Below is a small trained network, with its code and all its weights. Each question gives an input and a target symbol and asks what happens when units are switched off, that is, made to give their printed mean instead of their output.

import numpy as np


def w(rows, s, z=0):
    codes = np.array(rows[::2]) - 128.0
    scale = np.full(codes.shape[1], s)
    scale[-1] = z or s
    return codes * scale


def f(y):
    return y / 2 * (1 + np.tanh(0.7978845608 * (y + 0.044715 * y**3)))


def softmax(a):
    e = np.exp(a - a.max(-1, keepdims=True))
    return e / e.sum(-1, keepdims=True)


def log_softmax(a):
    a = a - a.max(-1, keepdims=True)
    return a - np.log(np.exp(a).sum(-1, keepdims=True))


def net(x, mask):
    ids = ['βγδεξφω'.index(c) for c in x.split()]
    T = len(ids)
    res = E[ids] + P[:T]
    r = res
    for j in range(2):
        rows = slice(3 * j, 3 * j + 3)
        q, k, v = (r @ M[0][rows].T for M in (Q, K, V))
        z = softmax(np.where(np.tri(T) > 0, q @ k.T / 3**0.5, -1e9)) @ v
        o = O[0][rows]
        res = res + np.where(mask[j], z, o[:, -1]) @ o[:, :-1]
    y = f(res @ A[0][:, :-1].T + A[0][:, -1])
    res = res + np.where(mask[2:18], y, B[0][:, -1]) @ B[0][:, :-1]
    return log_softmax(res[-1] @ U[:, :-1].T + U[:, -1])


Q, K, V, O, A, B = {}, {}, {}, {}, {}, {}
E = w([
[156,88,103,19],'β',
[73,143,174,107],'γ',
[209,98,75,84],'δ',
[128,129,72,250],'ε',
[117,137,137,142],'ξ',
[185,164,151,152],'φ',
[187,119,108,96],'ω',
],0.021)
P = w([
[61,139,75,79],'0',
[179,112,166,115],'1',
[142,220,86,105],'2',
[146,50,174,134],'3',
[63,215,38,93],'4',
[161,26,200,137],'5',
[104,252,63,29],'6',
[140,1,238,109],'7',
],0.0085)
Q[0] = w([
[159,255,95,98],'head 1',
[141,37,96,138],'head 1',
[171,13,225,168],'head 1',
[211,86,250,145],'head 2',
[157,178,83,217],'head 2',
[189,252,221,41],'head 2',
],0.0098)
K[0] = w([
[81,210,65,83],'head 1',
[115,121,153,161],'head 1',
[139,8,201,136],'head 1',
[113,24,150,166],'head 2',
[105,159,146,74],'head 2',
[64,55,54,208],'head 2',
],0.014)
V[0] = w([
[172,125,100,64],'head 1',
[75,148,255,98],'head 1',
[51,100,68,106],'head 1',
[101,90,130,167],'head 2',
[129,121,177,100],'head 2',
[43,55,85,96],'head 2',
],0.012)
O[0] = w([
[43,25,79,184,231],'head 1',
[160,176,51,155,253],'head 1',
[246,71,172,215,196],'head 1',
[159,142,183,140,100],'head 2',
[74,109,27,178,152],'head 2',
[159,146,180,195,206],'head 2',
],0.012,0.0044)
A[0] = w([
[90,96,151,147,108],'neuron 1',
[176,153,85,104,220],'neuron 2',
[160,153,8,113,70],'neuron 3',
[81,179,88,67,49],'neuron 4',
[74,191,141,135,149],'neuron 5',
[160,142,40,141,45],'neuron 6',
[149,140,94,147,2],'neuron 7',
[91,103,119,106,177],'neuron 8',
[119,123,192,146,93],'neuron 9',
[52,95,148,182,120],'neuron 10',
[95,148,137,80,176],'neuron 11',
[33,141,136,113,131],'neuron 12',
[75,137,92,168,139],'neuron 13',
[130,118,24,222,78],'neuron 14',
[128,90,128,103,166],'neuron 15',
[115,215,164,142,5],'neuron 16',
],0.016,0.0073)
B[0] = w([
[152,142,160,90,158],'neuron 1',
[68,124,152,182,195],'neuron 2',
[135,177,166,134,198],'neuron 3',
[162,193,70,83,143],'neuron 4',
[168,90,131,173,162],'neuron 5',
[141,164,251,102,175],'neuron 6',
[131,161,154,68,132],'neuron 7',
[169,169,139,153,183],'neuron 8',
[108,169,112,125,140],'neuron 9',
[146,114,124,79,186],'neuron 10',
[128,173,85,202,150],'neuron 11',
[220,94,208,90,158],'neuron 12',
[148,86,81,106,179],'neuron 13',
[61,155,117,77,254],'neuron 14',
[107,176,122,182,180],'neuron 15',
[138,71,117,99,157],'neuron 16',
],0.011,0.014)
U = w([
[57,159,163,158,158],'β',
[120,111,115,254,254],'γ',
[146,169,108,132,57],'δ',
[157,96,205,124,80],'ε',
[146,112,133,148,160],'ξ',
[93,119,119,68,140],'φ',
[122,130,162,135,14],'ω',
],0.009,0.0052)

Each question gives the input, a string of symbols that net reads in full, and the target symbol t.
The units are the heads (3 rows each of Q, K, V and O) and the neurons (one row each of A and B). Each row of codes is followed by its name. A weight is (code - 128) times the scale printed after its matrix; where a second scale follows, it is the last column's (O, A, B and U).
mask holds one flag per unit, heads first, then neurons. A switched-off unit (its flag False) gives its mean, the last column of its rows in O or B, instead of its output. The means were averaged over made-up inputs and are rounded, as every weight is.
A unit's drop is (log p(t) with every unit on - log p(t) with that unit switched off) / (log p(t) with every unit on - log p(t) with every unit switched off).
The circuit of an input: a set's keep is (log p(t) with only the set's units on - log p(t) with every unit switched off) / (log p(t) with every unit on - log p(t) with every unit switched off). Starting from the 12 units with the biggest drops (on a tie, the unit counted first), units are removed one at a time, each time the one whose removal leaves the highest keep (on an exact tie, the one counted first), for as long as the keep stays at least 0.8.
circuit, biggest first: the units of the circuit, biggest drop first
k most important neurons: the k neurons with the biggest drops, biggest first
heads that matter: for each layer, one digit per head in row order, 1 if its drop is at least 0.15 and else 0, layers parted by /
input γ γ ω γ δ ξ δ ω, target γ: circuit, biggest first -> [neuron 14; neuron 6]
input δ ω γ ξ φ γ ξ, target δ: circuit, biggest first -> [neuron 4; head 2; head 1; neuron 11]
input γ γ ξ β γ ξ δ, target β: heads that matter -> 00
input β β ω, target φ: heads that matter -> 11
input γ γ γ ε ω ω ξ, target γ: heads that matter -> 01
input γ β γ β γ δ φ, target β: circuit, biggest first -> [neuron 2; neuron 6; head 1]
input ξ ε β γ δ ξ φ, target ε: most important neuron -> [neuron 12]
input ξ ξ γ, target γ: 2 most important neurons -> [neuron 14; neuron 5]
input φ φ β, target δ: circuit, biggest first -> [head 2; neuron 4; neuron 11; neuron 3]
input β β ω γ δ γ γ, target ε: 2 most important neurons -> [neuron 12; neuron 14]
input β γ β φ β β ω, target φ: circuit, biggest first -> [head 1; neuron 14; head 2; neuron 10]
input δ δ δ, target ε: circuit, biggest first -> [head 1; neuron 12]
input γ ω ω, target β: heads that matter -> 00
input γ φ ξ γ ξ β δ, target γ: heads that matter -> 10
input ε φ β, target ε: circuit, biggest first -> [head 2]
input φ γ φ β ξ δ, target φ: circuit, biggest first -> [head 1; neuron 10]
input ξ ω ξ ξ ω, target γ: heads that matter -> 11
input γ φ γ δ, target δ: heads that matter -> 11
input γ φ φ ξ γ γ, target γ: heads that matter -> 10
input ε ω γ δ γ, target ε: heads that matter -> 01
input δ β γ ω δ φ ξ, target ε: circuit, biggest first -> [head 1; neuron 12; neuron 14]
input φ β δ γ ξ γ ξ, target γ: circuit, biggest first -> [head 1; neuron 14; neuron 6; neuron 10]
input φ ξ γ, target δ: heads that matter -> 11
input ξ φ β, target γ: heads that matter -> 10
input γ β γ δ, target φ: circuit, biggest first -> [head 1; head 2; neuron 10]
